Here are made-up objects, facts about them, and rows of numbers that follow some of those facts. Name the object behind each unnamed row.

Some objects and their rows:
darun: [-20 -15  -7  15  -4 -15 -20  14 -14   8  23 -11 -18  -1  23   5  16  -2
  11 -12  16  -7   0 -37  18 -18  30  14]
vofa: [-39  14 -22   1  30 -19   9  12   9  22  33 -25   8  26  -5  24  -5  38
  24 -39 -23 -10 -24  13  20  25 -40  35]
nudruk: [-49  -5  -1  -3  25 -14   3   7 -15  -3  33 -10  -1 -10  -6 -25  34 -10
  18   5  -7  23 -40  -3   2 -34  26 -17]
suviti: [  1   2 -13  16 -15   5 -29  11  -6  20   2 -18 -28  -9   2  -2   0 -18
  15   5  19  -4   1 -41  20 -13  10  -3]
plavak: [-32  -5  -4  12   3  16   5 -17  22 -24  22  10   6  18  11  -1  23  14
 -20  18  -9  18  38  28  -7  34   0 -11]
redek: [ 44 -18  24 -22   1  20   0 -10 -12 -19 -10  21   2   4  -7   9 -10   2
  -4   9  17   7   2   8   2 -16  38 -25]
vudroklem: [ 17  28  25  -3  50 -18  46 -10  17  26  31   4  51  84   3  13 -31  35
  -9 -21 -22   2 -10  14   0 -29 -53   6]
nitron: [-32  15   7 -33  40 -58  63   6  21  73  -1 -29  18   8  12  29  17  23
  29  10 -34   2 -13   3   8 -23  -8  27]
destuba: [-13   4 -12  27 -17  17 -10  11   6   1   2  -5 -17 -22   4   3   0 -12
  -2  12  -9  10  25   4 -13  17 -18   8]
treflel: [ 11  -6  24 -38  -1  -7  15   5 -10 -10  -9  30  23  13 -23   6  -1  25
  -9   2   9 -13  -2  25 -12  -1  17 -19]
stefun: [-47 -26   4 -24  24  28  -8 -40   7 -33  35  -8  25  44   9 -38  54  14
 -35   4   3  46 -13  -3  54   6  62 -18]
skipe: [-50 -15  22 -24  17 -31   8  18  -3  -4  49   3   0  12   9   7  30  38
  -4   4   1 -11  -7  12   4 -22  36 -15]
tebrom: [ 42  -7  14   3   5  -4  -7  -2 -14  -6 -49  -5   0 -34  -4  -3 -18 -13
  20 -33  24 -10 -20 -18  -9 -17 -14   3]
trubro: [ 43  -7  22 -38  12 -37  44 -54  20   6 -32  -8  48  -4  30   2  -8   0
 -12 -27 -31 -12 -43   3  -3   9 -29  22]
drukli: [-21  -8   8 -36   7   1   9   0 -11 -20  11  16  14  12 -11   9  17  30
  -9   6 -10  -1 -11  32   5  12  21  -9]
tabri: [-13 -10  11 -10   8 -21  -6   7 -19  -8   4 -17 -15 -28   7  16   5   8
  24  -5   7  -9 -11 -12   7 -25  16   3]
vuso: [-12  33 -43   1  -1 -10   3  17  10  22 -19  -1   9   8 -23  -2 -18   0
  -5   2 -22 -20  -4  -5   5  21 -29  27]
drokli: [ 39  -5   9  13  -1   3 -18   7 -24  -3 -26   3 -20 -22 -15   0 -27 -17
  16  -5  26 -14  -8 -15 -16 -31   2  -8]
nuzam: [ 33 -15  19   0   8 -13 -18  -3  -8 -46 -30  29   3 -19  -7 -11 -24   2
  -9 -35  33 -28  -2 -17  -7 -16  -6 -11]
brudril: [-34  -2  30 -30  11 -18  15  -4  -1   1  22  -5 -20   6   8   0  21  26
  11  12  14  -9 -18  16  -1 -20  28 -35]
bredak: [-13  -2 -17  30 -14   8  -4  16   0  -4   6 -12  -2 -18  -2  -1   0 -15
   3  20  -6  13  27   6 -16  14 -23   5]

How the objects are related:
bralur	stugem	sketrin; brebiplem	stugem	luve; bredu	stugem	plavak; bremis	stugem	segroza; brenus	stugem	stetru; briflin	stugem	zitam
brogim	stugem	tuti; brudril	stugem	mufe; brusor	stugem	sketrin; buske	stugem	festir; buso	stugem	vadreduk; dadre	stugem	zesten
darun	stugem	losu; delal	stugem	zesten; diskogro	stugem	fiflil; drareben	stugem	klorom; drokli	stugem	trino; drostir	stugem	bredak
drudror	stugem	vidi; drukli	stugem	stasigrol; drurun	stugem	klapas; drusta	stugem	stasigrol; drusul	stugem	fiflil; fafluk	stugem	buflas
fastuk	stugem	stiflur; fazas	stugem	vidi; feleflar	stugem	buflas; fifastu	stugem	zitam; fladrol	stugem	trino; flesak	stugem	fiflil
fliska	stugem	fiflil; flokimum	stugem	buflas; flotren	stugem	lazer; flotrer	stugem	pafu; fluka	stugem	bredak; flutek	stugem	kenotre
fubopler	stugem	breliplas; fubrive	stugem	gripus; gagriman	stugem	trustuk; gagrok	stugem	ginu; gegesku	stugem	stasigrol; gematuk	stugem	tuzik
goklo	stugem	midru; grapo	stugem	tuzik; grason	stugem	zesten; grenin	stugem	tuti; gribro	stugem	luve; griman	stugem	zitam
gripu	stugem	gripus; gruvul	stugem	sutas; kapur	stugem	zesten; kebron	stugem	losu; kestul	stugem	trino; kezaste	stugem	ginu
kifol	stugem	lazer; kladra	stugem	stetru; kleseto	stugem	segroza; klesku	stugem	stiflur; kliklek	stugem	buflas; klotes	stugem	buflas
klozur	stugem	matrol; klugik	stugem	segroza; klugok	stugem	vadreduk; klupezon	stugem	buflas; lanu	stugem	fiflil; lazon	stugem	sketrin
lelos	stugem	segroza; lelu	stugem	tuzik; ligrefla	stugem	ginu; limazen	stugem	bedus; ludrebek	stugem	losu; matron	stugem	klorom
meflik	stugem	stetru; metrun	stugem	plape; miste	stugem	buflas; mistek	stugem	festir; moskopo	stugem	zitam; mudrek	stugem	vadreduk
nimu	stugem	lazer; nipen	stugem	tuti; nitron	stugem	tuti; nudruk	stugem	zesten; nuplu	stugem	sutas; nuzam	stugem	restogrun
pastoplo	stugem	bame; peplor	stugem	tribrol; pibru	stugem	fiflil; pipubril	stugem	gribras; plakar	stugem	tribrol; plebi	stugem	destuba
pliflis	stugem	zesten; pobrim	stugem	vadreduk; pogram	stugem	trustuk; radrate	stugem	gribras; ragranun	stugem	ginu; ratedrol	stugem	zoplol
redek	stugem	tuti; rezek	stugem	lazer; rosim	stugem	buflas; sadu	stugem	gribras; sares	stugem	segroza; satul	stugem	matrol
segi	stugem	buflas; sevir	stugem	stasigrol; skadok	stugem	stiflur; skama	stugem	segroza; skebrus	stugem	destuba; skezedru	stugem	fledris
skipe	stugem	tribrol; skosta	stugem	tribrol; sobu	stugem	buflas; sofel	stugem	buflas; sotrem	stugem	trustuk; stebo	stugem	gribras
stefun	stugem	zesten; stetim	stugem	bedus; stibru	stugem	bedus; stisan	stugem	vuklil; stiser	stugem	klatre; stope	stugem	stasigrol
suviti	stugem	luve; tabri	stugem	vidi; tama	stugem	bredak; tapli	stugem	zesten; tebrom	stugem	kikom; tigro	stugem	buflas
tostir	stugem	sutas; trabrudim	stugem	klatre; treflel	stugem	tuti; trevestol	stugem	stimas; triflal	stugem	tribrol; trubro	stugem	buflas
trunes	stugem	fiflil; vagrusker	stugem	destuba; vaklir	stugem	tuti; vinudrin	stugem	klapas; vitim	stugem	festir; vofa	stugem	segroza
voklir	stugem	zitam; vudroklem	stugem	segroza; vuso	stugem	ginu; vusti	stugem	mufe; zefestir	stugem	plavak; zeklu	stugem	restogrun
zotrogu	stugem	badrem; zuklal	stugem	midru; zunu	stugem	stetru; bremis	fletra	lelos; brenus	fletra	zunu; briflin	fletra	fifastu
brogim	fletra	redek; brusor	fletra	lazon; buske	fletra	vitim; buso	fletra	klugok; dadre	fletra	delal; darun	fletra	kebron
drareben	fletra	matron; drokli	fletra	fladrol; drostir	fletra	fluka; drudror	fletra	tabri; drukli	fletra	drusta; drusta	fletra	gegesku
drusul	fletra	pibru; fastuk	fletra	skadok; feleflar	fletra	rosim; fifastu	fletra	moskopo; flesak	fletra	trunes; fliska	fletra	lanu
flokimum	fletra	trubro; flotren	fletra	kifol; fubrive	fletra	gripu; gagriman	fletra	pogram; gagrok	fletra	ragranun; gematuk	fletra	lelu
goklo	fletra	zuklal; grapo	fletra	gematuk; grason	fletra	kapur; grenin	fletra	nitron; gribro	fletra	brebiplem; griman	fletra	voklir
kapur	fletra	pliflis; kebron	fletra	ludrebek; kestul	fletra	drokli; kezaste	fletra	ligrefla; kifol	fletra	nimu; kladra	fletra	brenus
kleseto	fletra	skama; klesku	fletra	fastuk; kliklek	fletra	sobu; klotes	fletra	flokimum; klozur	fletra	satul; klugik	fletra	sares
klugok	fletra	pobrim; klupezon	fletra	segi; lanu	fletra	diskogro; lazon	fletra	bralur; lelos	fletra	vudroklem; ligrefla	fletra	gagrok
miste	fletra	kliklek; mistek	fletra	buske; nipen	fletra	vaklir; nudruk	fletra	tapli; nuplu	fletra	tostir; peplor	fletra	skipe
pibru	fletra	flesak; pipubril	fletra	stebo; plakar	fletra	skosta; plebi	fletra	skebrus; pliflis	fletra	dadre; pobrim	fletra	mudrek
radrate	fletra	pipubril; ragranun	fletra	vuso; redek	fletra	treflel; rezek	fletra	flotren; rosim	fletra	miste; sadu	fletra	radrate
sares	fletra	vofa; segi	fletra	klotes; sevir	fletra	drukli; skama	fletra	klugik; skipe	fletra	plakar; skosta	fletra	triflal
sobu	fletra	fafluk; sofel	fletra	klupezon; sotrem	fletra	gagriman; stefun	fletra	nudruk; stetim	fletra	stibru; stibru	fletra	limazen
stope	fletra	sevir; suviti	fletra	gribro; tabri	fletra	fazas; tama	fletra	drostir; tapli	fletra	grason; tigro	fletra	sofel
tostir	fletra	gruvul; trabrudim	fletra	stiser; treflel	fletra	nipen; trubro	fletra	feleflar; trunes	fletra	fliska; vagrusker	fletra	plebi
vaklir	fletra	grenin; vinudrin	fletra	drurun; vofa	fletra	bremis; voklir	fletra	briflin; vusti	fletra	brudril; zefestir	fletra	bredu
zeklu	fletra	nuzam; zunu	fletra	meflik; bralur	baze	6; bredu	baze	120; bremis	baze	578; brenus	baze	629
briflin	baze	531; brogim	baze	253; brudril	baze	254; buske	baze	120; buso	baze	531; dadre	baze	254
darun	baze	299; delal	baze	638; diskogro	baze	6; drareben	baze	282; drostir	baze	638; drurun	baze	638
drusta	baze	254; fafluk	baze	531; fazas	baze	262; feleflar	baze	262; fifastu	baze	253; fladrol	baze	531
flesak	baze	282; flokimum	baze	638; fluka	baze	578; flutek	baze	638; fubopler	baze	629; fubrive	baze	629
gagriman	baze	282; gagrok	baze	282; gegesku	baze	282; gematuk	baze	674; grapo	baze	53; grason	baze	120
griman	baze	299; gripu	baze	120; gruvul	baze	254; kapur	baze	209; kebron	baze	531; kezaste	baze	721
kifol	baze	629; kladra	baze	531; kleseto	baze	629; klesku	baze	209; kliklek	baze	282; klotes	baze	721
klozur	baze	6; klugik	baze	674; klugok	baze	629; klupezon	baze	209; lanu	baze	299; lazon	baze	829
lelos	baze	282; ligrefla	baze	209; limazen	baze	282; ludrebek	baze	253; matron	baze	721; meflik	baze	254
miste	baze	120; moskopo	baze	638; mudrek	baze	721; nimu	baze	531; nipen	baze	674; nitron	baze	209
nuplu	baze	180; nuzam	baze	531; pastoplo	baze	721; peplor	baze	706; pibru	baze	254; pipubril	baze	53
plebi	baze	721; radrate	baze	254; ragranun	baze	120; ratedrol	baze	721; redek	baze	6; rezek	baze	721
sadu	baze	120; sares	baze	254; satul	baze	706; sevir	baze	262; skadok	baze	53; skama	baze	180
skezedru	baze	53; skipe	baze	829; skosta	baze	180; sobu	baze	53; sofel	baze	180; sotrem	baze	254
stebo	baze	180; stefun	baze	629; stetim	baze	53; stibru	baze	254; stisan	baze	120; stiser	baze	706
stope	baze	53; tabri	baze	674; tama	baze	180; tapli	baze	53; tebrom	baze	674; tostir	baze	638
trabrudim	baze	299; treflel	baze	721; triflal	baze	674; trubro	baze	674; trunes	baze	120; vagrusker	baze	706
vinudrin	baze	120; vitim	baze	829; vofa	baze	531; vudroklem	baze	120; vuso	baze	180; vusti	baze	629
zefestir	baze	53; zeklu	baze	254; zotrogu	baze	180; zuklal	baze	253; zunu	baze	721; badrem	fegro	zitam
bralur	fegro	diskogro; bralur	fegro	trunes; brebiplem	fegro	klotes; brebiplem	fegro	gegesku; brebiplem	fegro	sotrem; brenus	fegro	flotrer
brenus	fegro	gagriman; briflin	fegro	suviti; briflin	fegro	brogim; brudril	fegro	skosta; brudril	fegro	ratedrol; brusor	fegro	zitam
brusor	fegro	nimu; buflas	fegro	pobrim; darun	fegro	drokli; delal	fegro	sofel; delal	fegro	zitam; delal	fegro	klugik
delal	fegro	tama; diskogro	fegro	trubro; diskogro	fegro	lelu; drukli	fegro	zuklal; drusul	fegro	skadok; drusul	fegro	tebrom
fastuk	fegro	flotrer; fastuk	fegro	nimu; fastuk	fegro	skezedru; fastuk	fegro	kleseto; festir	fegro	bame; fifastu	fegro	klapas
fiflil	fegro	lelu; fliska	fegro	klatre; flokimum	fegro	festir; flokimum	fegro	triflal; flotren	fegro	bame; flotren	fegro	sutas
flotren	fegro	trubro; flotrer	fegro	vudroklem; flotrer	fegro	klozur; flotrer	fegro	bralur; flotrer	fegro	treflel; flotrer	fegro	nuzam
flotrer	fegro	zuklal; fubrive	fegro	pobrim; gabro	fegro	ligrefla; gagriman	fegro	klotes; gagriman	fegro	tebrom; gagriman	fegro	klatre
gematuk	fegro	flotren; gematuk	fegro	drostir; goklo	fegro	pibru; goklo	fegro	segi; goklo	fegro	tostir; grapo	fegro	sobu
grapo	fegro	trunes; grason	fegro	nimu; grenin	fegro	klorom; gribras	fegro	sofel; gribras	fegro	mufe; gribras	fegro	zuklal
gribro	fegro	satul; gripu	fegro	redek; gripu	fegro	tama; gripus	fegro	klorom; gripus	fegro	nuplu; gruvul	fegro	pipubril
gruvul	fegro	luve; gruvul	fegro	lelu; kestul	fegro	brogim; kifol	fegro	fifastu; kifol	fegro	luve; klapas	fegro	klatre
klatre	fegro	pobrim; klesku	fegro	bame; kliklek	fegro	bame; klorom	fegro	sares; klorom	fegro	satul; klozur	fegro	satul
klugik	fegro	skosta; klugok	fegro	klorom; klugok	fegro	tama; klupezon	fegro	redek; klupezon	fegro	triflal; lazer	fegro	kestul
lazon	fegro	segi; lelos	fegro	klatre; lelos	fegro	gripus; lelu	fegro	nimu; ligrefla	fegro	kestul; limazen	fegro	badrem
limazen	fegro	drokli; limazen	fegro	festir; limazen	fegro	pobrim; matrol	fegro	skebrus; meflik	fegro	sobu; metrun	fegro	bame
miste	fegro	brenus; miste	fegro	goklo; mistek	fegro	goklo; moskopo	fegro	satul; mudrek	fegro	diskogro; mudrek	fegro	rezek
mudrek	fegro	kliklek; mufe	fegro	diskogro; mufe	fegro	brusor; mufe	fegro	rosim; nimu	fegro	klugik; nimu	fegro	tama
nipen	fegro	bremis; nipen	fegro	satul; nitron	fegro	bame; nitron	fegro	brenus; nitron	fegro	sobu; nudruk	fegro	fiflil
nudruk	fegro	kikom; pafu	fegro	segi; pafu	fegro	festir; pastoplo	fegro	ginu; pibru	fegro	ragranun; pibru	fegro	diskogro
pipubril	fegro	nuzam; pipubril	fegro	zoplol; plape	fegro	bremis; plavak	fegro	klorom; plebi	fegro	radrate; radrate	fegro	trunes
ragranun	fegro	zitam; ragranun	fegro	tama; ratedrol	fegro	bame; ratedrol	fegro	tebrom; redek	fegro	nimu; restogrun	fegro	kleseto
rezek	fegro	pibru; rezek	fegro	trubro; rosim	fegro	ginu; rosim	fegro	klugik; rosim	fegro	segi; sadu	fegro	luve
sadu	fegro	nimu; sares	fegro	zitam; satul	fegro	klugik; segi	fegro	skosta; segi	fegro	zitam; segi	fegro	klugik
segi	fegro	diskogro; segi	fegro	lelu; skadok	fegro	tama; skama	fegro	drostir; skama	fegro	pibru; skama	fegro	bralur
skipe	fegro	ludrebek; skipe	fegro	pibru; skipe	fegro	flotrer; skipe	fegro	gegesku; skosta	fegro	zitam; sobu	fegro	fiflil
sotrem	fegro	diskogro; sotrem	fegro	zuklal; stefun	fegro	satul; stefun	fegro	delal; stefun	fegro	mufe; stibru	fegro	grason
stibru	fegro	trubro; stiflur	fegro	lazer; stimas	fegro	pogram; stope	fegro	bremis; sutas	fegro	fiflil; suviti	fegro	fubrive
tabri	fegro	lazon; tabri	fegro	pobrim; tama	fegro	skosta; tama	fegro	zitam; tapli	fegro	klugik; tigro	fegro	lanu
tostir	fegro	tabri; treflel	fegro	tama; trevestol	fegro	sevir; trevestol	fegro	brebiplem; triflal	fegro	nimu; trubro	fegro	zitam
trubro	fegro	nimu; trubro	fegro	brusor; trunes	fegro	tama; trunes	fegro	brusor; vagrusker	fegro	klugik; vaklir	fegro	trubro
vofa	fegro	plape; vofa	fegro	klesku; vudroklem	fegro	badrem; vudroklem	fegro	vaklir; zoplol	fegro	vali; zuklal	fegro	skosta
zuklal	fegro	delal

Rows to name:
No name comes twice in this set of rows, the named rows included.
[-10   4 -12   5 -46   9 -34  -9   7   6  45 -19 -26   3  38  -4  19 -19
 -13  10 -11 -22 -20 -31  19  10  21   3] | tigro
[  4   5 -14  41  -2  22 -16   7  10  -1  29 -24 -21  11   4   6 -13   1
  12 -16   0  13  23  13 -13  19 -39   7] | segroza
[-42   8 -22 -29  13  13  26 -23  19   4 -18  18  19  48   3   5  11  22
 -12  15 -22 -20   7  40  20  50  -2 -24] | moskopo
[-30   4   2 -19  60  -8  68 -69  35   3 -31  19  53  58   9 -34   7  -3
 -19   8 -32  15 -27  22  12   3 -29 -34] | delal
[ -6  20 -24   4  46   1  23  -5   9  24  30 -39  23  52  -3  35 -12  24
   8 -12 -58  30  -5  11  31  16 -24  44] | lelos
[ 52 -15  14 -16  23  35  -7 -36 -13 -67 -43  19   7  10 -14   1 -37  26
  -7 -61  27  -5 -14  39  -1  22 -23 -25] | klugik
[-40   4  10 -31  19 -14  23   7  -1  16  22  -7 -19  -2  -8   6  19  29
  14  13   1 -10 -25  30   0  -3  16 -22] | gruvul
[-12  21 -22 -17   9 -16  24  16  -2  49  -9 -10   8  -1 -14  22   5  -1
  18   9 -25  -9 -13   6  12   8  -8  30] | fliska
[ -1  -7   9   3  -8 -14  -8   2  -3  21  -3 -33 -26 -11  13  -7   7  -2
  18  -8  43  -1  -7 -28  13 -26  22 -12] | klesku
[ -3  -7  32  -8   3 -13  -4   6 -10  -9   1  12  -1  -6   0  -5  -9  11
  11  -8  21 -12  -9  -5 -10 -30   7 -18] | lazon
[ 71  -3  27 -34  26 -13  59 -28   8  31 -61   7  62  19  -4   7 -19   7
   8 -10 -15  18  -2  17   4 -11  -2   3] | diskogro
[-22  -1 -26  42   2  23 -10  -3   5   1  10  -4   3 -25  -7 -35  11 -34
  -3   5  -3  37  -1  -4 -16   8 -27  -5] | zesten
[  1   2   2 -25  18  26  20 -29  -1 -10  -7  -5  -2  45 -18   1 -19  38
  -2 -26   6  -7 -16  58  16  37 -25 -36] | sares
[-13  -5   6 -27  10  -6  12  19 -14   3  17   1   0 -11  -8   8   6  14
  16   4  -6   0 -26  16   3  -7  11  -3] | brebiplem
[-37 -27  -7 -15  28  18   4 -17 -16 -33   6  33  30  13  -3 -32  33   0
  -5  -3 -14  12 -40  32  14  15  18 -25] | tapli

Now the same objects, written a new way:
Known rows:
ligrefla: [  0 -10  13  -4  -7   0   1  -3   4   0 -22 -28  11  15   7 -33 -23 -13
  20  -3   5 -25  -6 -21  10  -6 -14 -19  22]
skama: [-14  -4  25 -22 -14  35   4   1   9  20   3 -14   1  24 -25 -38 -10 -42
  22   9  -1 -26  -1 -15   8   3  -6   1  11]
flotrer: [ -8   1  14  -1  -9  14 -15  13  -7   0   6 -19  12   2  -1 -16 -26   3
 -14  11   3   8 -10  -3  23 -30   3   5 -14]
klotes: [ -4  -8 -22   3   4 -18   7  20  -7 -15  19  17   1 -23  -5   8  26 -10
  16 -12  -7 -48  15  13 -10   0  -1  36  27]
klozur: [-22 -25 -10 -17 -15  33  17   4 -21   9 -21 -10  29  23  -9 -49 -36  -2
  21  -4  -7 -62   2 -43  21 -26 -16  -8   5]
mufe: [-10  20  26  -3 -13  18 -11   0 -25   0  11 -17  15  23  -4   8 -17  18
 -17  17  -1  14   0   5  25 -11  -2 -11 -10]
breliplas: [-27   1   0  23   6  -9 -16  -2 -22   4  23  28   6  -6   7  19  24  16
 -10  15 -13   2  11  14   5  26   0  21 -13]
tostir: [ 21   0  20  -5   9  -2   5 -22  16   0 -30 -11  10  14   2 -21 -15  -7
  14 -10   5 -10   8 -22   8 -20 -10 -23  -3]
zoplol: [ -9  15  23   2 -14  12 -18   6 -22   0  13  -7  14  14   2   9 -15  15
 -15  22   2   6   0  -3  23  -1  -5  -7 -15]
sares: [ -5 -20   6 -49   0  37  53 -28  31  13   2 -32 -10   9 -29   2  18 -28
  -8  -1  30  -6  13  23 -26  -6   0 -51 -10]
klugok: [-11 -10 -13 -26  -9  28  26  13  -6   7  -5 -27  -1  10 -11  -7 -15  -3
  -3  -4  12 -16 -10   3  -3 -17 -10 -28   3]
trino: [-24   0  -4  20   4  -8 -17  -1 -21   2  21  29   8  -9   3  20  23  17
 -13  13 -10   4   7  12   4  30   6  26 -14]
gribras: [-11   9  18   2 -11  18 -10   7 -28   4  14 -11  16  15   2   5 -20  16
 -19  21   6   9   3   0  22  -9  -3  -9 -19]
suviti: [-23   1  -3  -7  -5  33  -7  31 -21  25 -10 -17  19  17 -12 -34 -20 -24
   9   2  -4 -35 -14  -9  19  -1 -22  -2  26]
meflik: [ 53  18  16  -2  -1 -18   6  -9  29 -26 -22  -4 -16   4  14   7 -20   7
  -1  -3  21  32   0 -20 -20 -30   6 -15 -28]
gripu: [ 39   8   2 -17   4   1  29 -26  27 -19  -4 -22 -14   5   8  17 -15  13
  -8  -5  14  53  -8   2 -15 -31  21 -27 -13]
kikom: [-26   3  -1  26   3  -7 -15  -3 -24   6  22  29   9  -6   5  23  22  19
 -12  14 -10   0   8  15   6  29   4  23 -11]
nuzam: [ 26   3 -17  14  10 -33   2 -12  24 -15   3  34 -25 -16  21  28  16  10
   8  -2   2  36   3  -4 -32  -5  23  23 -21]
rezek: [-17   2  12 -17 -16  19  -3  31  -8  10 -18 -33   5  16 -18 -32 -11 -19
   8  -7  -3 -39 -22  -5  14  13 -28 -14  37]
vofa: [  8   6  28 -14 -19  14   3  -5  27   1   8 -10 -19  16  -9 -11 -13 -34
   8  14  22   8  -5 -15 -14  -7   5  -2 -13]
drudror: [-42 -20 -30   5   8  11  -8  23 -18  28   3  19   8  -6 -12 -18  23 -20
  16  -4 -20 -41  -5   8   4  35 -13  26  25]

Rows to name:
No name comes twice in this set of rows, the named rows included.
[ -8  -6  13  -7 -16   5  -9  11   1  -9  -2 -23   0  -5  -2  -8 -11  15
 -14   4   9 -10 -15  -2   9 -21  -2  -5 -13] | pastoplo
[-26 -11 -32  12  12   2  -5  16  -6  19   8  27   0 -11  -2  -7  22 -13
  12  -5 -13 -17  -8  11  -6  22  -5  26  15] | voklir
[ 19  14   2  -7 -15   2   4  12   9 -11  -5 -12 -12   8   3   1 -18   4
   3   0  10  14 -18 -11 -11 -20  -2  -1  -4] | kifol
[ 25  19  21 -15 -11  -3   2   2  20 -12 -30 -21  -6  11 -17  -9  -5  -2
   5 -16  -5  -3 -11 -13  -3  -4 -12 -19   9] | stibru
[ -5  -8 -24  10   6 -17   4  -1   6   2  -4  26 -10 -16   3   1  21  -3
  11  -9  -4 -11   0  -1 -18  16   5  15   5] | kebron
[ 22  28  15 -48  -6  10  42 -31  33 -30 -15 -46 -24  15 -30  39  13  52
   9 -14 -21  86 -43  10   0 -42  20 -15  19] | nimu
[ 50  13  13  -8  -4  -8   9   2  11 -38  10 -16   6   3   8   2 -20 -13
   8  -5   9   2  17  -4  -2 -44   8  -1  13] | miste
[-11 -14 -21   4  16  -1   6   8  -8   0  13  19  21 -18 -17 -14  31 -21
  18 -15 -21 -56  29  18   4   8  -7  25  41] | sofel
[ 15 -12 -19 -33  20  24  56 -36  16  -4   2 -41  -8  -4  -3  22   6  -1
 -29  -6  30  40   1  36 -17 -20  16 -69  -3] | ragranun
[ 20   9  36   9   6   0 -29  27  12  20 -18 -45   8   8   8 -43 -18 -78
 -14  -4  33 -47   9  16   9  58 -38 -50  43] | klesku
[ 19  10 -10   3   5  10   4  10   3  -5   0  -3  -3   7  22   0 -29   5
   3   8  12  44 -18 -13  -3 -48   5  -3 -17] | grenin
[ -4  -5 -15  -6  -6  27   3   8 -13   6   2  -3   7  14   7 -14 -39   5
  16   6   5   2  -8 -26   8 -50  -3   5 -11] | gribro
[ 29  44  50  24  -3  10 -49  34  -8  11  16 -23  11   5  14   0 -26 -47
 -57  18  38  12   9  30  15  44 -21 -37  -9] | festir
[ -9   5  -2 -13   0  27   2  34 -22   8  13 -21  29   5 -24 -21 -10 -30
  15  -3 -11 -50   7  13  20 -21 -20  10  46] | tigro
[-27 -32  -2 -46  -9  46  58 -30   9  12   0 -21   2  24 -27 -19  -8 -14
  11   4  21 -28  16 -13 -12 -33   4 -35 -17] | klugik

